Here is a tiny trained network, its code and every weight. The questions are about switching its units off for an input and a class, where a switched-off unit gives its printed mean instead of its output.

import numpy as np


def w(rows, s, z=0):
    codes = np.array(rows[::2]) - 128.0
    scale = np.full(codes.shape[1], s)
    scale[-1] = z or s
    return codes * scale


def f(y):
    return np.maximum(y, 0)


def log_softmax(a):
    a = a - a.max(-1, keepdims=True)
    return a - np.log(np.exp(a).sum(-1, keepdims=True))


def net(x, mask):
    res = np.array(x, float).reshape(1, 4) / 4 @ E
    y = f(res @ A[0][:, :-1].T + A[0][:, -1])
    res = res + np.where(mask, y, B[0][:, -1]) @ B[0][:, :-1]
    return log_softmax(res[-1] @ U[:, :-1].T + U[:, -1])


A, B = {}, {}
E = w([
[53,66,93,134,107,60,237,30],'x0',
[95,130,115,144,158,153,134,135],'x1',
[230,241,4,192,215,125,109,113],'x2',
[116,122,154,164,202,1,64,195],'x3',
],0.012)
A[0] = w([
[57,78,167,128,108,87,173,90,124],'N1',
[155,145,135,137,131,164,104,151,193],'N2',
[92,105,233,107,96,197,84,210,242],'N3',
[97,122,150,158,180,6,96,194,140],'N4',
[189,146,97,141,135,155,85,160,114],'N5',
[122,141,59,167,141,64,182,46,9],'N6',
[137,129,116,119,107,186,144,101,255],'N7',
],0.02,0.007)
B[0] = w([
[41,166,140,133,110,111,156,80,222],'N1',
[176,146,92,164,164,131,179,127,169],'N2',
[206,38,140,123,108,110,101,149,252],'N3',
[75,152,152,117,148,114,85,251,219],'N4',
[106,179,107,130,150,170,119,135,180],'N5',
[208,35,152,109,116,123,95,160,213],'N6',
[169,135,129,138,91,128,129,45,186],'N7',
],0.022,0.036)
U = w([
[182,53,131,129,103,124,122,65,236],'0',
[120,53,158,112,141,93,75,170,218],'1',
[69,111,150,124,76,107,171,25,78],'2',
[1,102,169,108,116,76,133,131,4],'3',
[159,177,78,166,147,179,151,53,62],'4',
[107,188,114,148,181,147,89,154,75],'5',
],0.012,0.003)

Each question gives the input, the list of numbers given to net, and the class t.
The units are the neurons (one row each of A and B). Each row of codes is followed by its name. A weight is (code - 128) times the scale printed after its matrix; where a second scale follows, it is the last column's (A, B and U).
mask holds one flag per neuron, in row order. A switched-off neuron (its flag False) gives its mean, the last column of its row in B, instead of its output. The means were averaged over made-up inputs and are rounded, as every weight is.
A unit's drop is (log p(t) with every unit on - log p(t) with that unit switched off) / (log p(t) with every unit on - log p(t) with every unit switched off).
The circuit of an input: a set's keep is (log p(t) with only the set's units on - log p(t) with every unit switched off) / (log p(t) with every unit on - log p(t) with every unit switched off). Starting from all 7 units, units are removed one at a time, each time the one whose removal leaves the highest keep (on an exact tie, the one counted first), for as long as the keep stays at least 0.8.
circuit, biggest first: the units of the circuit, biggest drop first
unit that matters most: the unit with the biggest drop
k most important neurons: the k neurons with the biggest drops, biggest first
drop when u is switched off: that unit's drop, to one decimal
input [0,-8,2,1], class 5: circuit, biggest first -> (N3)
input [-2,8,1,-8], class 4: 2 most important neurons -> (N6, N3)
input [1,-7,-3,-1], class 2: circuit, biggest first -> (N4, N6)
input [4,-5,-7,0], class 2: circuit, biggest first -> (N4, N1)
input [-2,-5,-7,-4], class 0: 2 most important neurons -> (N3, N4)
input [1,-3,-8,-2], class 2: circuit, biggest first -> (N1, N4)
input [0,-8,3,-7], class 4: 2 most important neurons -> (N3, N6)
input [-3,-7,-8,-1], class 0: 2 most important neurons -> (N4, N3)
input [-6,6,1,5], class 5: 3 most important neurons -> (N6, N5, N2)
input [1,5,-4,1], class 3: 2 most important neurons -> (N6, N1)
input [1,4,-1,-2], class 2: circuit, biggest first -> (N6, N4)
input [4,-4,0,-5], class 2: 2 most important neurons -> (N3, N1)
input [0,-3,6,-4], class 4: 2 most important neurons -> (N3, N5)
input [0,1,8,-4], class 4: 2 most important neurons -> (N3, N5)
input [7,-4,-1,-4], class 2: circuit, biggest first -> (N1)
input [2,5,0,-2], class 2: 2 most important neurons -> (N3, N4)
input [2,-7,0,-6], class 2: 2 most important neurons -> (N3, N6)
input [-6,-7,4,4], class 5: drop when N6 is switched off -> 0.0
input [5,8,-1,-2], class 2: drop when N3 is switched off -> 0.3
input [0,-5,-7,-6], class 0: unit that matters most -> N3
input [-8,-4,7,0], class 4: drop when N2 is switched off -> 0.2
